Below are the code and all the weights of a small trained network. Each question names an input and a class and asks about switching units off, where a switched-off unit gives its printed mean instead of its output.

import numpy as np


def w(rows, s, z=0):
    codes = np.array(rows[::2]) - 128.0
    scale = np.full(codes.shape[1], s)
    scale[-1] = z or s
    return codes * scale


def norm(h):
    return h / np.sqrt((h * h).mean(-1, keepdims=True) + 1e-5)


def f(y):
    return y / 2 * (1 + np.tanh(0.7978845608 * (y + 0.044715 * y**3)))


def log_softmax(a):
    a = a - a.max(-1, keepdims=True)
    return a - np.log(np.exp(a).sum(-1, keepdims=True))


def net(x, mask):
    res = np.array(x, float).reshape(1, 3) / 4 @ E
    u = 0
    for l in range(4):
        y = f(norm(res) @ A[l][:, :-1].T + A[l][:, -1])
        res = res + np.where(mask[u : u + 4], y, B[l][:, -1]) @ B[l][:, :-1]
        u += 4
    return log_softmax(norm(res)[-1] @ U[:, :-1].T + U[:, -1])


A, B = {}, {}
E = w([
[120,43,143,78,133,185,185,126],'x0',
[25,176,49,151,176,106,117,188],'x1',
[104,2,176,197,87,59,84,106],'x2',
],0.0096)
A[0] = w([
[121,183,51,82,149,132,131,154,87],'L0N0',
[97,146,158,139,161,153,116,1,173],'L0N1',
[178,149,71,120,147,176,180,118,154],'L0N2',
[226,178,143,33,169,71,127,83,2],'L0N3',
],0.0073,0.003)
B[0] = w([
[158,90,156,146,190,139,38,2,251],'L0N0',
[232,145,165,131,143,97,126,148,172],'L0N1',
[136,127,180,87,127,97,212,61,238],'L0N2',
[46,241,120,112,69,81,187,170,211],'L0N3',
],0.0077,0.0033)
A[1] = w([
[136,147,70,182,83,2,129,56,236],'L1N0',
[193,228,189,69,45,215,138,100,158],'L1N1',
[116,111,182,154,177,104,146,165,4],'L1N2',
[237,94,225,133,36,85,116,181,216],'L1N3',
],0.0072,0.0021)
B[1] = w([
[191,242,194,167,109,130,137,176,204],'L1N0',
[89,93,134,208,67,103,102,254,236],'L1N1',
[80,80,55,99,136,116,182,213,121],'L1N2',
[54,137,148,26,214,34,78,115,254],'L1N3',
],0.0088,0.0075)
A[2] = w([
[208,135,183,115,145,103,253,161,5],'L2N0',
[26,41,153,94,73,127,122,214,93],'L2N1',
[155,202,97,198,70,116,73,253,3],'L2N2',
[71,64,106,105,217,242,224,73,51],'L2N3',
],0.0068,0.0022)
B[2] = w([
[140,142,144,129,161,151,133,166,151],'L2N0',
[174,112,39,153,132,255,152,156,253],'L2N1',
[113,71,123,40,81,111,190,81,248],'L2N2',
[102,169,250,125,115,47,55,150,210],'L2N3',
],0.011,0.0051)
A[3] = w([
[200,221,42,203,177,159,127,2,1],'L3N0',
[188,45,189,120,130,95,47,112,149],'L3N1',
[249,144,173,151,111,217,217,252,190],'L3N2',
[48,140,118,144,39,75,118,179,88],'L3N3',
],0.0081,0.0028)
B[3] = w([
[207,113,115,104,133,248,180,49,166],'L3N0',
[122,167,94,98,131,149,141,122,242],'L3N1',
[97,92,87,200,143,129,99,141,254],'L3N2',
[202,125,147,195,67,150,164,95,206],'L3N3',
],0.015,0.0057)
U = w([
[175,146,144,198,8,86,184,134,214],'0',
[124,228,208,106,167,47,50,135,223],'1',
[94,62,83,211,146,191,125,218,130],'2',
[112,60,106,14,160,145,108,121,80],'3',
[185,187,126,105,146,212,178,26,2],'4',
],0.016,0.0031)

Each question gives the input, the list of numbers given to net, and the class t.
The units are the neurons (one row each of A and B). Each row of codes is followed by its name. A weight is (code - 128) times the scale printed after its matrix; where a second scale follows, it is the last column's (A, B and U).
mask holds one flag per neuron, layer by layer. A switched-off neuron (its flag False) gives its mean, the last column of its row in B, instead of its output. The means were averaged over made-up inputs and are rounded, as every weight is.
A unit's drop is (log p(t) with every unit on - log p(t) with that unit switched off) / (log p(t) with every unit on - log p(t) with every unit switched off).
The circuit of an input: a set's keep is (log p(t) with only the set's units on - log p(t) with every unit switched off) / (log p(t) with every unit on - log p(t) with every unit switched off). Starting from the 12 units with the biggest drops (on a tie, the unit counted first), units are removed one at a time, each time the one whose removal leaves the highest keep (on an exact tie, the one counted first), for as long as the keep stays at least 0.8.
units of the circuit, in order: the units of the circuit, biggest drop first
k most important neurons: the k neurons with the biggest drops, biggest first
top k neurons in layer l: the k neurons of layer l with the biggest drops, biggest first
drop when u is switched off: that unit's drop, to one decimal
input [-6,7,-6], class 4: most important neuron	L3N0
input [-4,2,-5], class 4: units of the circuit, in order	L0N0; L3N0
input [1,-8,-7], class 2: units of the circuit, in order	L3N2; L1N1
input [8,0,8], class 3: 2 most important neurons	L1N1; L1N0
input [-8,-1,-8], class 0: units of the circuit, in order	L1N1; L1N3
input [8,8,0], class 1: units of the circuit, in order	L1N1; L2N3
input [2,1,-8], class 1: 4 most important neurons	L0N0; L1N0; L2N1; L0N2
input [-8,-6,-3], class 0: 2 most important neurons	L1N1; L3N3
input [1,-2,1], class 3: units of the circuit, in order	L1N3; L2N3
input [0,-6,-6], class 0: 4 most important neurons	L0N3; L1N1; L2N2; L3N3
input [1,-6,2], class 3: top 2 neurons in layer 2	L2N3; L2N1
input [0,5,-2], class 4: 2 most important neurons	L0N0; L3N0
input [-2,6,0], class 4: 4 most important neurons	L1N1; L0N0; L1N3; L2N3
input [-7,-6,-8], class 0: units of the circuit, in order	L1N1
input [-5,8,1], class 0: 2 most important neurons	L1N3; L2N1
input [-1,4,0], class 4: 4 most important neurons	L1N1; L0N0; L1N3; L3N0
input [7,-7,0], class 2: 2 most important neurons	L1N1; L2N1
input [5,0,5], class 3: 3 most important neurons	L1N1; L1N0; L1N3
input [5,0,3], class 3: 3 most important neurons	L1N1; L1N0; L0N3
input [0,-6,2], class 1: units of the circuit, in order	L1N3
input [2,-8,1], class 3: top 3 neurons in layer 1	L1N3; L1N0; L1N1
input [6,0,-4], class 2: 2 most important neurons	L1N1; L3N2
input [0,-3,5], class 1: drop when L2N2 is switched off	0.2
input [7,-4,-6], class 2: drop when L1N1 is switched off	0.3
input [-6,-7,7], class 1: drop when L3N2 is switched off	0.0
